Here is a tiny trained network, its code and every weight. The questions are about switching its units off for an input and a class, where a switched-off unit gives its printed mean instead of its output.

import numpy as np


def w(rows, s, z=0):
    codes = np.array(rows[::2]) - 128.0
    scale = np.full(codes.shape[1], s)
    scale[-1] = z or s
    return codes * scale


def f(y):
    return y / 2 * (1 + np.tanh(0.7978845608 * (y + 0.044715 * y**3)))


def log_softmax(a):
    a = a - a.max(-1, keepdims=True)
    return a - np.log(np.exp(a).sum(-1, keepdims=True))


def net(x, mask):
    res = np.array(x, float).reshape(1, 3) / 4 @ E
    y = f(res @ A[0][:, :-1].T + A[0][:, -1])
    res = res + np.where(mask, y, B[0][:, -1]) @ B[0][:, :-1]
    return log_softmax(res[-1] @ U[:, :-1].T + U[:, -1])


A, B = {}, {}
E = w([
[131,91,148,9,199,2,137,94,86,19],'x0',
[35,169,224,142,132,92,118,176,214,119],'x1',
[123,123,116,244,194,146,204,196,62,29],'x2',
],0.0083)
A[0] = w([
[127,124,124,102,144,121,137,132,93,91,165],'N1',
[109,132,131,149,134,132,130,138,156,132,35],'N2',
[128,138,138,137,132,153,120,127,146,168,133],'N3',
[118,130,127,137,127,139,129,134,147,155,93],'N4',
[109,133,141,94,135,127,125,135,165,143,251],'N5',
[112,135,142,229,136,129,138,143,129,94,76],'N6',
[103,135,150,189,128,119,130,135,169,112,178],'N7',
[130,133,136,78,116,126,116,123,148,162,144],'N8',
[128,129,138,76,124,105,125,138,158,136,75],'N9',
[145,126,115,255,130,153,139,136,86,117,152],'N10',
[137,127,127,113,149,105,138,127,69,63,187],'N11',
[109,119,128,171,129,152,125,128,131,156,124],'N12',
[157,124,106,98,122,144,126,114,85,146,178],'N13',
],0.023,0.0027)
B[0] = w([
[164,65,106,106,90,79,131,162,133,56,172],'N1',
[152,144,144,115,74,78,117,129,129,149,150],'N2',
[187,129,103,142,96,93,146,133,140,41,166],'N3',
[166,134,128,136,89,106,119,144,140,120,152],'N4',
[39,102,163,110,143,89,112,105,129,131,171],'N5',
[62,124,72,176,207,254,134,96,155,110,218],'N6',
[198,111,157,65,95,55,124,149,71,157,188],'N7',
[49,87,78,133,131,140,142,122,157,64,179],'N8',
[88,112,145,209,143,168,138,111,158,122,170],'N9',
[60,187,130,239,153,238,127,80,203,154,252],'N10',
[151,43,28,38,33,29,125,135,143,51,201],'N11',
[207,153,93,173,104,184,147,116,141,137,177],'N12',
[166,111,74,32,197,142,140,176,59,136,170],'N13',
],0.014,0.024)
U = w([
[94,160,253,117,170,97,70,165,53,218,86],'0',
[225,93,97,65,63,43,132,213,76,90,139],'1',
[139,162,150,215,74,120,115,113,167,110,18],'2',
[155,242,132,222,187,244,139,119,119,190,99],'3',
[15,90,104,159,160,151,126,96,162,83,253],'4',
],0.0068,0.0032)

Each question gives the input, the list of numbers given to net, and the class t.
The units are the neurons (one row each of A and B). Each row of codes is followed by its name. A weight is (code - 128) times the scale printed after its matrix; where a second scale follows, it is the last column's (A, B and U).
mask holds one flag per neuron, in row order. A switched-off neuron (its flag False) gives its mean, the last column of its row in B, instead of its output. The means were averaged over made-up inputs and are rounded, as every weight is.
A unit's drop is (log p(t) with every unit on - log p(t) with that unit switched off) / (log p(t) with every unit on - log p(t) with every unit switched off).
most important unit: the unit with the biggest drop
k most important neurons: the k neurons with the biggest drops, biggest first
drop of u: that unit's drop, to one decimal
input [-6,-1,-4], class 2: 2 most important neurons => [N11 N7]
input [-7,3,-2], class 2: most important unit => N3
input [-8,3,-8], class 2: 2 most important neurons => [N11 N13]
input [-4,2,-1], class 2: 2 most important neurons => [N10 N6]
input [-1,-4,7], class 3: 2 most important neurons => [N10 N8]
input [8,8,0], class 1: 3 most important neurons => [N10 N6 N11]
input [3,7,5], class 1: 2 most important neurons => [N10 N7]
input [4,-7,-6], class 1: 2 most important neurons => [N10 N6]
input [1,-6,3], class 1: 2 most important neurons => [N6 N11]
input [-2,-3,-2], class 1: 3 most important neurons => [N10 N6 N9]
input [-8,0,-4], class 2: 2 most important neurons => [N6 N3]
input [0,8,8], class 3: drop of N10 => 0.1
input [2,4,2], class 1: drop of N10 => 0.8
input [-5,-3,-5], class 1: drop of N6 => 0.3
input [-2,1,3], class 3: drop of N7 => 0.0
input [-2,-8,3], class 3: most important neuron => [N10]
